The rows lie along a hidden order. The number after each row says roughly how far along it the row is, from 0 to 12. A new part has a new order.
In the rows, zero is written as 100.
[116  94  86  96 141  70  56  79 126  90 107  70 106  98  35 109 108 108
  68  93 107 112  84  98 152 148 157  83 121  76 100] => 3
[129  35 121 172  37  55 104  96 105  95 141  66  93  81 104  55  90 104
 134  70  95 134  96 109 134  93 142  98 108 107  79] => 12
[ 69  85  36  93  49 136  75 127 138  84  79 133 112  88  37 133 101 116
  53 117 128  86 142 101 153 104  64  98  69  88 143] => 1
[ 60  72  82  77  83  71  86  84 113  45 128  89 106 113  63 127 104 111
  91 139 136 117 119 117 199  82 101  81 108  65 108] => 5
[ 58   0 117  96  48  71 125 109  75  79 163 102  33 105 121 119  99  97
 113 180  89 128 129 112 177  86  84 108  54  96 107] => 10
[100 183  79  53 136  55 105 125 127 110  50  76 140  87 145  67  67 101
 108  96 168 113  81 133  39 106 145 106 138  75  93] => 5
[102  89 113 110 122  18  73  75 117  76 132  52  90  97  79  87  94 105
 115  97 132 137  83 120 163 115 177  89 137  66  85] => 7
[ 96 105 104 121  60 114 139 105  93 102  97  99 126 110 161  75  91  95
 132  89  70 105  99 115  54  65  78  98  63 126  67] => 10
[131  37  71 155  60  92  91 131 127 120 100  87 115  65  64  85  96 110
  77  64  78 109 116  99 110 131 114 101  64 141  99] => 7
[ 90 108  60  87 116  75  53  85 145  67  93  77 149  99  21 117 106 114
  55  82 141 111 102 113 174 127 147  75 122  63 100] => 1
[ 39 101  60  28 130  97 122 145  89  98  78 133  62 113 127 150 106  89
  58 178  70  91 118 105  86 128  64 111  22 108 117] => 2
[ 47 108  81  61  73  90 128 112 105  73 103 107 116 122 151 104  84  97
 124 154 129 115 115 133  98  58  68  98  79  76  96] => 7
[ 64 192  81  65 129  78 103 137 130 109  36  83 137  86 133  77  64 107
 111 116 184  99  96 120  60  98 107 113 171  66 112] => 3
[116  60 137 119 103  23  96  80  86  95 133  55  65  99 110  70  97  98
 129 101 112 139  75 116 134 107 168 100 130  87  76] => 10
[ 62 109 116  62 104  69 101  41  80  40 136  85 103 146 108 124 115  97
 118 133 108 121  89 120 150  82 128  72  92  71  74] => 7
[111  50  57 150  45  97  84 106 147  63 113 101 172  96  35 100 107 118
  77  64  83 103 122 107 154  94  99  73  62 112  91] => 5
[ 89   6  77 135  50  91 102 115 110  94 132 102  93  88  64 112 103 108
  80 118  77 109 128 107 154 104  91  92  44 114 108] => 7
[ 55 163  25  17 160  35  75 126 165  89  48  78 157 100  74 125  92 103
  44 120 146 122  93 138 112 151 163  79  67  62  88] => 0
[147  51 139 147  94  62  85  61  90 108 144  60  86  92  83  77 110 100
 110  56  72 122  77  86 134 115 166 121 110 112  76] => 9
[125 121  52 139  84  93 103 170 135 144  48  92 150  59  98  58  73 104
  81  59 106 101 108 114  39 116 108 115  92 122 104] => 5
[103  47 152  99 112  14 114  92  64 110 154  65  15  98 144  86  92  93
 134 146 113 138  84 108 143 111 148 114 120  86  98] => 11
[ 48 173  45  39 120  94 109 131 146  77  49 107 169 113 113  95  87 104
  84 123 147  98 111 134  74  95  95  89  98  65  97] => 1
[112 145  97  74 137  74 121 135 100 144  58  84  84  81 149  76  81  94
 110 100 101 106  83 110  29 126 120 121  95 111  95] => 6
[ 66  35  71 124  42  84  99 103 114  54 136  93 135 107  89 112  99 109
  98 111 107 125 129 126 178  76 100  84  73  89  94] => 8
[108  20 109 145  33  42 120 160 107 107 112  79  83  54 130  49  51 114
 148 130 175 133 129 124 160  68  99 135 185  76 141] => 12
[ 77 104  50  84  73 130 121 167 109 129  58 134 119  79 116 101  88 107
  78 122 108  81 136 108  66  93  32 117  59 115 129] => 4
[101  54 138 127  43  93 136 102  71 103 142  99  75 105 166  73  93  94
 151 124  87 127 108 108  88  55   0 112  89 119  89] => 12

[120 134 109 118  70 143  90 112 131  99 149  88 105  92  25 100  63  83
 127 102 139 121 136  40  80  54 127  48  92  89  91 122 115 101  82 145
 179  40  78 123  84  92  63 115 117  93  74 130  94  73  54 131 149 107
  70 108 112 166  86  58 101 118 109  96 179  89 122 121  81   4 171 140
  88 116 114 100] => 11
[134 145  93 107  78 152  71  98 163 114 102  92  93  55  50 104  99 112
 110 139 100  98 184  52 101  81  92 110  88 160 200 129  57  98 114  81
 142  98  82  41  90  89  86  97  80  93  72 119  58  90 112  99  98 116
 104  88  86 104 138 118 128 162 108  81  96  91 108 104 119  67 192 136
 144  89 100 111] => 1
[139 102  88 106  65 118  90  99  92  86  94  71 141 117  66 136  97  87
  98 130  91 109 128 124  81 105 103  88  70 137 145 140 114  96  87 121
  90 114 175 105  93 102 162  99  50 169  74 104 112  79  57 113  96 106
  68 110  84 125 122  69  97 104 130  85  75  80 109 140  48  46 159  86
 128  97 154 105] => 1
[139  55 108  67 120  55  89  87  88  54 118 140  66 130  21 131  46  92
 155  73  94 156 106  59 148 104  94 143  53 133  87 125  84  86  89  93
  65 104  87  89  93 112  97  97  94 158  94 135 121 144  29 117 105  85
 111  87  78 113 119 112  85 151  93  55  90  94  75 103  69 128 166 104
  92 110  95  98] => 6
[ 53  59  56  91  42 104  64  58  69  71 139  94 124  46  59  74  97 114
 121 137 139  64 147  77  93 121  96 120  89 141 153 101 107  98  81  81
 115  72 119  60  85  67  79 137  75 104  60 101 114 143  84  98 112  98
  81 115 110  96 115  68  73 133 132  84  91  73 110 115 114 107 173 133
 106  96  88 107] => 9
[113 103 132  93 128 147  70 118 108 106  79  91 114  72  28  61 152 114
 127 112 123 125  96 112 121  39  87  91  83 116 168 122  83 129 115 114
 107 118  60  54 128  58  85 102 103  52  98 113  91  71  86 129  82 115
 140  80  93 114 110 109 105  84 108 105  69 103 117 120  99 100 141 122
  38 108  55 106] => 7
[125  75  99  90  94 118 127  45 109  56 102 120 131 131  41  71 108  76
  98 129  76 136 126 152  93 115  79 134  73  87   0 137  71 111  94 105
 144  86 151  94  88 111  86 127  93 131  93 101  86  95  73 108 125 133
 152 117 148 125  76  42 100  86  99  95  99 125  90  94  70  74 126  82
 110 107  95  64] => 4
[ 47 130  87  87  64 143  83 105 134 135 104 105  92  75  90 128 139  80
 131 103 110  76  98  43  96  97 102  95 114  86  89  66 111  85 119 136
 115  86  90  71  98 111 131 103  88  92  55  99 102  91 121  53  94 114
  84  94 117  85 130  98  69  95  94 115 119  91 157  84  99  90  79  81
  57  58  54  83] => 7
[116 112  57 107  90  82  77 144 114 148 115  84  90  95  63 145  77 128
  83 118 112 119 126  51 107 100  90 103 115  74 147  78 126  81  62  57
  97 112 123 117 140 128 116  76  42 167  77 144  74 100 119  94 107 168
 150 118 103 125  94 112  73  96  88  96 104 101 103  86 103  58  91  86
 139  91  86  83] => 0
[166 107 104 108 118 140  64 123  51 145 167 102  95  50  45 137 101 107
 116 117 102 137  97  60 124  98 125  77  83 180 172  76  99 117  83  69
 114  83  90  90 123 106 121  50  59 149  71  90  39 105  76  59  93 104
  95 127 136  88  81  71 129 100 123  91 118  99 110  86  38  40 146  83
  97  89 115 110] => 9
[140  80 148 136 107 160  89  85  94 110 103  64 104 125  69  98  69 111
 116 133  93  79 128  88 126  88  74  82  90 130 139  84  87  83 155  46
 130 143 121  91 110 125  85  84 102  99 100 117  94  70 146  99 112 107
  28 102  98  96  65  83  93  51 114 134 105  78  85  85  76 109  73 105
  97  96  90  89] => 2
[140 105  79 126  58 121 107  95  77 149  79  99  96 120  56  85  80 116
  91  81 130  70 120  77 113  93  72  63  97 133  74  74 123 102  94 101
  88  87 105 129 118  72 126 188  94  60 111 115  89 117 131 109 109 112
 120 141 116 113  75  63  99 146 133 152  97  98 104  79  93  90  94 122
 109  90  84 111] => 12

Part 3:
[106  76 116  94 107 102  92  98 103 115 101 106  90  81 104 101  96  85
 119  95 124 104  93 119  80 100  98 103 102  91 102 100  91 118  92  88
 101 106  46 107 105  91 112  98  86 103  97  85 131  99 106  96 102 109
 107 122 107  83] => 5
[ 90 135  79 100  87  97 114 104  97  81  98  87 100 162  96  99 102 135
  76 110  72 101 111  73 120 110 103  96 130 115  97  99 115  55 117 110
  98  91 181  95  91 115  71 102 126  90 110 122  55 100  96 106  95  81
  90  77  86 132] => 11
[106  79 122 102 104 106  94  78 103  98  86 113 118  34  98 108 112  63
 110  82 140  83  90 116 101  90  99  93  70  92 101 102  82 176  60  85
 101 113  62  92 109  84 128  98  80 112  85  66 130 102 101  96 112 113
 110 102 112  63] => 12
[ 95 126  84 107  97  97 108  99  96  80 102  91  99 136  97 103 111 120
  82 109  80  99 108  75 118 103 103  97 101 111  97  99 112  71 114 108
 100  94 148  95  91 112  72 102 113  96 108 115  65 100  96 102  95  90
  91  76  88 123] => 8
[ 96 113  95 105  98 101 104  94 101  92  95  99 113 105  95 104 106  96
  89  96 102  93  99  90 118  95 101  90  85 105  99 101  97 117  88 100
 100 100 118  89  99 100 107  99 108  98  97  97  81 102  97 103 104 100
  97  87 104  95] => 0
[ 99 122  90 116  77  97 102  86  93  65  96  94 116 119 100 108 112 115
  93 112  87 100 105  77 129 104 104  97  60 125  96  96 107  63 100 103
 101 100 135  99  96 112  75 106 120  99  97 104  69 100  88  98  92  90
  92  81  87 119] => 7
[108 119  89 127  56  97  94  64  88  36  83 102 137  83  99 119 137  88
  93 109 119  90  98  74 157 102 105  87  37 130  93  93  94  93  77  95
 105 112 114 100 104 106  67 106 125 113  81  72  69 101  83  91  93  98
  94  71  95 100] => 12
[ 98 110  93  98  95  98 103 105  97  97 104  94  95 128 101  97  97 116
  93 106  82 106 103  93 101 103 101 104 120 103  99  98 106  70 115 104
  99  91 114 102  98 106  87 101 107  96 106 117  88  99  99 102  96  94
  96  99  91 113] => 3
[107  96 104 116  80 102  96  76  96  73  81 110 132  51  97 118 128  70
  99  93 134  78  92  96 146  93 102  88  40 108  98  97  87 143  68  92
 102 114  90  91 109  97 107 102 107 116  80  60  99 102  89  93 104 108
 104  86 112  73] => 10
[100 121  97 112  79 101 105  84  98  73  80 101 124  77  94 111 120  90
  85  93 107  79 101  85 136  91 102  86  62 112  96 100  96 123  77  98
 100 101 125  85 100 102  93 101 118 107 100  86  78 102  93 102 103  99
  98  76 107  92] => 6
[ 95 135  85 113  78 101 110  79  95  51  84  94 129 105  92 113 119 101
  74 102  92  75 105  66 138  94 104  85  57 118  95  98 106 105  86 102
 100  99 150  82  95 110  79 103 128 103  95  96  48 102  89 103 100  93
  93  56  94 106] => 10
[ 97  96 103  93 127 102 102 113 105 118 101 101  98  97  99  95  94 100
  94  94 103  99 101 107  83  97  97 100 110  84 103 102  99 109  98 102
  98  97  90  97 100  94 113  98  91  97 104 100 103 101 106 104 103 101
 101 101 106 102] => 0
[107 101  93 117  73 100  92  75  94  65  87 105 129  70 100 113 126  77
 102 100 120  89  95  92 138  99 104  91  44 118  96  96  91 121  76  93
 104 113  89  99 105  98  88 102 109 115  83  76  97 101  88  93  99 103
 101  83 103  89] => 8
[ 99 106  95 105  87 101  92  94  99  84  97 100 112 102  97 107 101 100
  95  98 101  91 101  91 113  99 101  96  83 105  98  99 100 110  90  97
 101 103 118  95 100 100  96 101 108 104  97  94  86 101  97 100 100  98
  99  83 100  97] => 0
[109 105  99 125  63 100  95  65  92  50  80 105 137  58  97 118 133  80
  96 100 125  79  95  91 151  94 105  86  26 117  95  95  89 119  66  92
 105 113 100  93 105 100  79 104 119 115  79  68  79 101  87  92  98 101
  98  77 103  87] => 11
[ 92  98 100  85 133 102 107 121 108 137 109  99  77 110  99  88  78 108
 106  94  84 102 103 111  69  97  94 104 140  81 104 106 106 124 105 103
  96  89 100  96  96  98 120  96  86  93 114 117 112 100 117 109 104 102
 102 110 107 100] => 5
[ 90 126  92 101 106 102 114  99 104  94  87  97 113  88  90  99 107  97
  82  91  99  82 103  90 116  90 100  88  87  99  99 104 102 126  85 103
  96  97 135  77  97 101 105  98 114  99  99  98  77 103 100 108 107  95
  98  76 109 101] => 1
[ 87 139  84 100  97 100 118 102 101  94  94  90 112 125  92 103 103 110
  73 100  79  82 109  73 115  94 102  89  95 105  98 103 103  91 104 109
  97  88 163  79  91 109  89 100 121  94 106 117  56 102  97 110 103  88
  92  69 100 114] => 8

Next part:
[125 107 116  99 101 169  62  94 108  89 114 132  73  57 102 119 124  89
  85  89  62  84  99  75  95  98  91 111  48 120 108 102 105] => 7
[ 85 106 123  95 109  68 176  97 116 132  93 137  76 136  96  99 137 127
  71  88 123  64 134 110  95 150 137 138  94 145 115 115 133] => 7
[113  92  67  56 101 107  70 125 103  80 137  97  75  57  89  80 156 124
  55  74 109 101  78 117 128 103  76 102 109  84 110 109 124] => 8
[ 90 103 111 112 102  54  88 138  73 119  68 139 118  96 125  99  94 147
 106 122 109  63 106 107 121 148  95  82 113  87 120  89  85] => 10
[103 106 107  91 133 100  65  98  93  83 198 128 134  91 110  96 124 101
  79  94  56  50  99 107  91 133  50  97  71  86  99  97  97] => 6
[118 111  87  78  99  94  31 110 138  85  92 108 102  41 104  89  75  53
 108 159 127  75  90 156 101  41 117  99 128  99 102 122 116] => 2
[107 119 103  86  79 136  96 104 105 136  64 132  61 150  83  87  79 113
  93  83 142 101 133 104 109 106 107  99 128 124  94 102 108] => 3
[ 96  95 115 129  59  82 146 104  92 122  73 125  93 106 125  96  99 112
 135 106  99 112  85  83  81 116 155 129  63 117 115 104 132] => 10
[111 101 135 120 130 113 106  79 141  58 142 100  71  91  79  78 116  77
  70 111  66  40  97 109  91  97 101 123  89 148  66  95 118] => 4
[106 131  93  94  85 132  86  74 105 143  91 128  81  86 135 116  81  89
  86 120  74 102  85  67  96 107 101  90  34  90 126 117 108] => 3
[118  81  76  47  98  81  86 104  97 122  92  99 102  49 125  71 104  95
  83 101  96 140  60 114 103  85  90  73  53 133 102 121 117] => 3
[ 90 109 115 126 119  63 151 102  87 118 131  99  69 170  72  67  88 166
  80 111  86  49  86  93  90 127  93  95 113 134 107  78 125] => 5
[ 80  79 113 134  97 108 131 124 118  97  99 110  82 152 153  62 100  92
 105  66  49  97 114  75 114  91  99 127  63 120  32  62  85] => 11
[102  95 106  78  74  75 137  87  83  76 102 129  91 152 101  83 119  94
 118 104 111 152  73 137 125 112 137 134  52 119  72 107 100] => 9
[ 98 116 119 112 106  79  93 104  89  50 116 136  62 127  61  60 102 119
  46 107 127  94  85  99  88 147  81 108  82 100 108  74 144] => 8
[ 86 114  96 114  65 113  97 108  91  99  70 101 114 149  66  82  57  59
 116  66 149 138 110 143 102  61  92  70 141  76 118 107  96] => 5
[ 91  92  91 115 110  79  94 109 138 105  96  81  68 115 129  45  58  92
  74 117  92  83  91  78  82  74 100 103 103 118  48  66 139] => 2
[ 87  88  81  46 140 132 159 110 119 142 170  92  57 160 111 114 145 143
  76  62  61  75 113  76  88  89  77 131  86 127  74  87 105] => 3
[ 90  86 100 106  69  76 178  97  88  66 111 110  79 178  94  96 128 126
  91  47  75 101  79 106 103  93 111 108  72 146  95 101 136] => 11
[ 86  87 101  74  93  76 101 107  81  84 156 119 154 110 108 107 110  76
 116  82 113  88 119 130  81  42  79  96 119 125  81 126 101] => 3
[115 104 104 109 101 113  86  82  62  86 148 121 129 109  98 100 115  97
 146 102  90 125 123 121  88  50  94 105 116  97  60 111  67] => 2
[118 103  75  76 102  72  64  63 106 121  84  78 115  93  99  57  87  77
  69  92 134 103  93 100 128 110  92  71 138 112  72 124 114] => 0
[102  78 115 110 105  66  79 106  99  44  79 101 134 140 112 101  60  96
 126 106  69 115  83 108  94  93  90  92 103 100  50  69  76] => 11
[ 91 103  56  46 104  80 109 107  95 131 107 105  58 135 112  83 109 140
  66 123 126  97  73  82 138 117  96 113  93  84  77  90 135] => 4
[105 112 100 130 111  86 129  92 120  67  93 110  90 140  84 141 123 137
  59  72  71  44  88  76 114 155 104 110 121  99  99  99 113] => 12
[ 86  96 105 120 129  51 135  81 136 134  85 100 104  87 144  85  92  97
 105 136 108  81 123  68  84 102 140 140  93 103  67  96 119] => 4
[121  85 108 145  86  98 143 101  61  88 127 147  88  88 122 107 165 169
 121  79  88 118 125  59  76  77 125 149  95 129  50 102 133] => 9
[134 100 113 171  98 111  69  80  97  85 105 103  86  90  93  66  86 133
  92  96  48  64  84  59  92 122  93  85 112 126  69  83 108] => 5
[ 95  92 104  97 100  90  67 123  89  79  92  90  96  64 132  80  82  63
 122 158  91 116  60 112 131  63 100  95  62  93  80  81  60] => 6
[ 78 103  73 119  98  69 150 133  92  92 118 142  70 117 168  94 129 145
  73  87  75 127  74  87 108  96 105 126  34  58 109 100 131] => 12
[122 109 110 141 112  86  49  75 136  67  74  86 113  90  99  87  57  78
  99 141  59  58  66  99 106 117 102  80 120  98  79  89  88] => 7
[ 78 108  82  81 161  79 135 122 131  99 139 122  49 161 126  80 105 126
  75 130  94 105 104 116 100  95  99 145  93  68  50  69  98] => 7
[126 108  83 146  92  92 117  68  88  77 104  57  75  78  80  79 108 103
  80  95  65 124  49 108 121  97 106  65  85 102 118 114  96] => 5
[102 112  98  83 132 136 156  58 105 129 150  81  50 160  60  90 102 114
 102 101  81 141  91  73  69 122 110 137  63 111  80  86 117] => 1
[ 84 110  98 127 129 133  91 118 131 127 140 100 107  99 141  98  85  79
  90  81  48  40 127  95  89  62  71  87  99  90 104 103  83] => 3
[ 95 116 125 124 126 104 126 112  77 128 111 114  71  76  67 101 112 133
 105 143 149 109 138 101  64 114 107 117 113  97 144  94 109] => 3
[100  95  80 119 111  63 147  71  75 147 138  83 109 143 137  77  79 131
 138 106  49 109  73  93  97  75 110  88  94 123  58 114  81] => 1
